Below are the code and all the weights of a small trained network. Each question names an input and a class and asks about switching units off, where a switched-off unit gives its printed mean instead of its output.

import numpy as np


def w(rows, s, z=0):
    codes = np.array(rows[::2]) - 128.0
    scale = np.full(codes.shape[1], s)
    scale[-1] = z or s
    return codes * scale


def f(y):
    return np.maximum(y, 0)


def log_softmax(a):
    a = a - a.max(-1, keepdims=True)
    return a - np.log(np.exp(a).sum(-1, keepdims=True))


def net(x, mask):
    res = np.array(x, float).reshape(1, 3) / 4 @ E
    y = f(res @ A[0][:, :-1].T + A[0][:, -1])
    res = res + np.where(mask, y, B[0][:, -1]) @ B[0][:, :-1]
    return log_softmax(res[-1] @ U[:, :-1].T + U[:, -1])


A, B = {}, {}
E = w([
[130,2,165,83,208,192],'x0',
[125,87,86,237,135,204],'x1',
[74,124,159,185,207,29],'x2',
],0.0095)
A[0] = w([
[179,145,32,167,68,148,154],'n1',
[111,135,203,90,168,109,99],'n2',
[161,139,114,43,93,197,240],'n3',
[158,75,181,138,158,170,100],'n4',
[197,178,128,71,161,92,157],'n5',
[54,93,110,215,152,89,84],'n6',
[167,88,166,117,175,196,15],'n7',
[141,179,178,37,73,101,34],'n8',
[154,117,121,73,93,158,217],'n9',
[98,60,111,186,116,122,196],'n10',
[102,187,140,167,67,130,184],'n11',
[49,150,145,220,189,63,24],'n12',
[137,137,118,196,165,98,195],'n13',
[151,94,140,115,155,178,33],'n14',
[220,95,139,73,63,159,77],'n15',
[126,51,147,85,155,62,98],'n16',
[125,15,177,109,210,55,127],'n17',
[95,183,96,101,157,85,28],'n18',
[135,168,139,11,95,86,255],'n19',
[161,184,96,152,111,51,66],'n20',
[166,94,187,123,170,193,44],'n21',
[97,167,150,141,83,80,49],'n22',
[63,82,175,70,171,90,120],'n23',
[144,109,110,53,87,168,49],'n24',
[98,32,147,84,171,202,145],'n25',
[158,122,92,162,48,170,153],'n26',
],0.011,0.0075)
B[0] = w([
[56,164,113,37,47,172,188],'n1',
[89,106,99,108,100,169,175],'n2',
[163,179,188,108,95,158,232],'n3',
[229,134,106,184,166,74,180],'n4',
[183,142,115,146,167,134,185],'n5',
[211,158,142,187,150,75,183],'n6',
[173,185,206,136,98,111,165],'n7',
[189,218,224,117,100,141,179],'n8',
[114,181,161,90,133,142,201],'n9',
[130,202,197,147,138,130,191],'n10',
[117,171,154,101,105,176,185],'n11',
[182,205,189,152,166,133,189],'n12',
[155,62,123,134,159,74,187],'n13',
[179,209,220,90,60,151,152],'n14',
[208,107,89,161,158,62,181],'n15',
[57,67,120,70,126,192,188],'n16',
[43,61,102,110,83,177,245],'n17',
[129,80,84,149,118,96,145],'n18',
[185,90,71,200,194,80,251],'n19',
[168,122,71,186,163,63,168],'n20',
[182,171,163,123,155,138,168],'n21',
[150,88,115,161,168,108,153],'n22',
[73,81,124,100,68,159,205],'n23',
[184,37,1,208,246,36,165],'n24',
[164,124,85,186,193,89,236],'n25',
[46,84,114,18,67,209,181],'n26',
],0.0088,0.014)
U = w([
[163,243,204,138,129,132,76],'0',
[175,59,75,184,197,106,96],'1',
[6,71,118,76,75,170,245],'2',
],0.015,0.0012)

Each question gives the input, the list of numbers given to net, and the class t.
The units are the neurons (one row each of A and B). Each row of codes is followed by its name. A weight is (code - 128) times the scale printed after its matrix; where a second scale follows, it is the last column's (A, B and U).
mask holds one flag per neuron, in row order. A switched-off neuron (its flag False) gives its mean, the last column of its row in B, instead of its output. The means were averaged over made-up inputs and are rounded, as every weight is.
A unit's drop is (log p(t) with every unit on - log p(t) with that unit switched off) / (log p(t) with every unit on - log p(t) with every unit switched off).
The circuit of an input: a set's keep is (log p(t) with only the set's units on - log p(t) with every unit switched off) / (log p(t) with every unit on - log p(t) with every unit switched off). Starting from the 12 units with the biggest drops (on a tie, the unit counted first), units are removed one at a time, each time the one whose removal leaves the highest keep (on an exact tie, the one counted first), for as long as the keep stays at least 0.8.
units of the circuit, in order: the units of the circuit, biggest drop first
k most important neurons: the k neurons with the biggest drops, biggest first
drop of u: that unit's drop, to one decimal
input [-5,1,-5], class 2: units of the circuit, in order	n26
input [1,5,-7], class 0: 2 most important neurons	n17, n3
input [1,2,-8], class 0: 2 most important neurons	n3, n17
input [4,2,-8], class 0: 2 most important neurons	n3, n14
input [-8,-7,3], class 1: 2 most important neurons	n19, n20
input [-1,4,1], class 0: 4 most important neurons	n17, n23, n16, n19
input [0,7,8], class 0: 2 most important neurons	n12, n10
input [0,-6,2], class 1: 3 most important neurons	n19, n1, n26
input [5,1,-3], class 0: 2 most important neurons	n19, n14
input [3,4,0], class 0: 2 most important neurons	n19, n24
input [1,1,-2], class 0: 4 most important neurons	n17, n23, n16, n19
input [7,-7,2], class 2: 2 most important neurons	n17, n23
input [2,-8,-3], class 1: 2 most important neurons	n19, n24
input [8,-2,3], class 2: units of the circuit, in order	n17
input [7,-2,7], class 2: drop of n17	0.3
input [-7,-3,2], class 1: drop of n3	0.2
input [1,-1,6], class 2: drop of n4	0.1
